Here is a tiny trained network, its code and every weight. The questions are about switching its units off for an input and a class, where a switched-off unit gives its printed mean instead of its output.

import numpy as np


def w(rows, s, z=0):
    codes = np.array(rows[::2]) - 128.0
    scale = np.full(codes.shape[1], s)
    scale[-1] = z or s
    return codes * scale


def norm(h):
    return h / np.sqrt((h * h).mean(-1, keepdims=True) + 1e-5)


def f(y):
    return np.maximum(y, 0)


def log_softmax(a):
    a = a - a.max(-1, keepdims=True)
    return a - np.log(np.exp(a).sum(-1, keepdims=True))


def net(x, mask):
    res = np.array(x, float).reshape(1, 8) / 4 @ E
    u = 0
    for l in range(4):
        y = f(norm(res) @ A[l][:, :-1].T + A[l][:, -1])
        res = res + np.where(mask[u : u + 5], y, B[l][:, -1]) @ B[l][:, :-1]
        u += 5
    return log_softmax(norm(res)[-1] @ U[:, :-1].T + U[:, -1])


A, B = {}, {}
E = w([
[125,121,130,128,128,137,134,129,124],'x0',
[86,155,88,105,254,97,179,140,43],'x1',
[174,135,142,235,112,113,161,208,85],'x2',
[127,122,125,133,127,134,133,128,123],'x3',
[33,209,161,120,50,111,227,114,111],'x4',
[235,252,150,170,130,169,80,27,45],'x5',
[130,127,129,128,127,131,131,129,128],'x6',
[223,180,169,53,160,190,203,204,181],'x7',
],0.0038)
A[0] = w([
[92,113,122,2,145,158,101,35,152,4],'0.n0',
[111,75,106,155,137,120,99,75,125,85],'0.n1',
[151,56,136,122,194,157,111,106,143,79],'0.n2',
[172,165,111,103,161,165,169,175,172,30],'0.n3',
[98,164,140,170,102,130,136,168,132,114],'0.n4',
],0.0064,0.0031)
B[0] = w([
[108,137,167,254,185,129,165,126,189,251],'0.n0',
[134,139,182,97,144,129,52,225,51,208],'0.n1',
[215,151,78,130,92,62,66,174,135,211],'0.n2',
[58,82,181,84,153,201,35,102,83,213],'0.n3',
[152,153,65,155,170,154,125,166,141,182],'0.n4',
],0.007,0.0031)
A[1] = w([
[142,184,122,118,134,184,93,19,106,2],'1.n0',
[150,122,173,125,3,132,86,142,175,50],'1.n1',
[46,182,150,109,100,142,219,113,105,50],'1.n2',
[67,97,104,71,107,98,130,171,173,76],'1.n3',
[64,150,118,163,66,116,130,118,110,83],'1.n4',
],0.0069,0.0023)
B[1] = w([
[211,146,162,146,65,24,226,140,50,251],'1.n0',
[114,104,40,109,177,172,178,10,77,249],'1.n1',
[157,167,2,122,104,133,68,133,189,242],'1.n2',
[226,146,167,127,79,23,212,71,60,222],'1.n3',
[160,150,173,90,120,164,22,183,169,206],'1.n4',
],0.0056,0.003)
A[2] = w([
[61,2,90,65,95,76,176,201,216,102],'2.n0',
[186,121,109,188,121,158,117,208,154,27],'2.n1',
[109,138,69,129,166,74,108,117,82,210],'2.n2',
[197,175,76,167,146,133,138,115,130,252],'2.n3',
[184,166,165,57,141,177,175,145,180,84],'2.n4',
],0.0062,0.0024)
B[2] = w([
[230,204,160,195,139,125,92,74,56,189],'2.n0',
[103,145,101,168,203,181,85,130,147,171],'2.n1',
[113,81,159,27,152,188,185,145,137,204],'2.n2',
[123,50,133,125,171,65,109,177,174,254],'2.n3',
[2,121,177,115,50,157,63,119,79,180],'2.n4',
],0.0067,0.0063)
A[3] = w([
[71,253,67,128,19,123,177,134,175,91],'3.n0',
[97,52,168,211,193,153,100,136,86,252],'3.n1',
[120,123,159,210,142,138,123,5,201,184],'3.n2',
[10,88,135,169,83,39,60,149,58,75],'3.n3',
[161,100,21,171,57,177,86,35,153,113],'3.n4',
],0.0053,0.0037)
B[3] = w([
[212,69,109,167,186,148,6,155,179,158],'3.n0',
[73,196,126,130,45,121,203,80,205,254],'3.n1',
[67,127,113,172,142,118,206,203,100,185],'3.n2',
[142,143,197,125,115,253,51,106,142,157],'3.n3',
[73,103,61,38,185,104,156,154,85,166],'3.n4',
],0.0066,0.0072)
U = w([
[244,158,172,160,83,58,166,88,66,152],'0',
[165,104,42,110,164,125,2,168,190,78],'1',
[57,132,221,77,78,216,55,101,95,69],'2',
[78,157,139,240,161,147,193,140,192,66],'3',
[98,85,75,50,155,124,208,116,99,252],'4',
],0.012,0.0036)

Each question gives the input, the list of numbers given to net, and the class t.
The units are the neurons (one row each of A and B). Each row of codes is followed by its name. A weight is (code - 128) times the scale printed after its matrix; where a second scale follows, it is the last column's (A, B and U).
mask holds one flag per neuron, layer by layer. A switched-off neuron (its flag False) gives its mean, the last column of its row in B, instead of its output. The means were averaged over made-up inputs and are rounded, as every weight is.
A unit's drop is (log p(t) with every unit on - log p(t) with that unit switched off) / (log p(t) with every unit on - log p(t) with every unit switched off).
The circuit of an input: a set's keep is (log p(t) with only the set's units on - log p(t) with every unit switched off) / (log p(t) with every unit on - log p(t) with every unit switched off). Starting from the 12 units with the biggest drops (on a tie, the unit counted first), units are removed one at a time, each time the one whose removal leaves the highest keep (on an exact tie, the one counted first), for as long as the keep stays at least 0.8.
units of the circuit, in order: the units of the circuit, biggest drop first
most important unit: the unit with the biggest drop
k most important neurons: the k neurons with the biggest drops, biggest first
k most important neurons of layer l: the k neurons of layer l with the biggest drops, biggest first
input [1,-6,-4,1,-4,-7,2,-5], class 0: units of the circuit, in order	(2.n0)
input [-1,-5,-4,3,-2,7,7,8], class 2: 4 most important neurons	(2.n4; 0.n3; 1.n3; 2.n0)
input [-8,-3,-8,7,-7,2,8,4], class 3: units of the circuit, in order	(0.n0; 3.n2)
input [1,-8,0,-3,3,1,2,-7], class 4: units of the circuit, in order	(1.n1; 3.n4)
input [1,-6,6,-6,-3,-7,2,6], class 0: 3 most important neurons	(2.n0; 0.n0; 1.n3)
input [3,-8,6,3,-5,7,1,-6], class 4: units of the circuit, in order	(1.n1; 3.n4; 2.n0; 3.n2)
input [-6,-6,-1,5,1,-5,-5,5], class 4: 3 most important neurons of layer 1	(1.n1; 1.n0; 1.n4)
input [-4,5,-5,-3,7,3,8,6], class 1: units of the circuit, in order	(1.n2; 3.n0)
input [-1,5,8,6,-5,2,-8,-5], class 3: 4 most important neurons	(3.n1; 2.n4; 1.n1; 0.n3)
input [7,-7,-2,2,4,5,-4,3], class 4: 2 most important neurons	(1.n1; 3.n4)
input [-2,-3,8,-7,-4,5,4,3], class 3: 2 most important neurons	(2.n1; 3.n1)
input [-4,-8,-1,-6,6,6,5,1], class 4: 2 most important neurons of layer 2	(2.n0; 2.n3)
input [-5,-2,-8,-6,-8,8,4,-5], class 0: 2 most important neurons	(1.n0; 1.n2)
input [8,5,-1,3,4,0,2,-6], class 2: 2 most important neurons of layer 1	(1.n4; 1.n1)
input [-3,-8,8,-8,8,0,-7,-1], class 1: most important unit	0.n0
input [0,6,7,7,-1,4,-8,6], class 3: 3 most important neurons	(3.n1; 1.n1; 0.n1)
input [-4,5,3,1,-7,-7,-3,6], class 0: 3 most important neurons	(2.n0; 1.n3; 1.n2)
input [-6,6,5,5,-3,0,-5,6], class 2: 2 most important neurons	(0.n3; 0.n0)
input [3,-7,-5,-5,2,7,8,-5], class 0: 2 most important neurons	(1.n0; 1.n2)
input [-5,-4,-5,-4,6,-5,-1,-1], class 1: 3 most important neurons of layer 3	(3.n0; 3.n1; 3.n4)
input [-4,-5,1,-8,-1,-4,-4,6], class 2: most important unit	2.n4
input [-3,-5,8,-8,-5,1,4,-8], class 2: 3 most important neurons of layer 0	(0.n1; 0.n0; 0.n2)
input [-5,-7,-4,5,8,-5,5,0], class 1: 2 most important neurons	(3.n0; 1.n2)
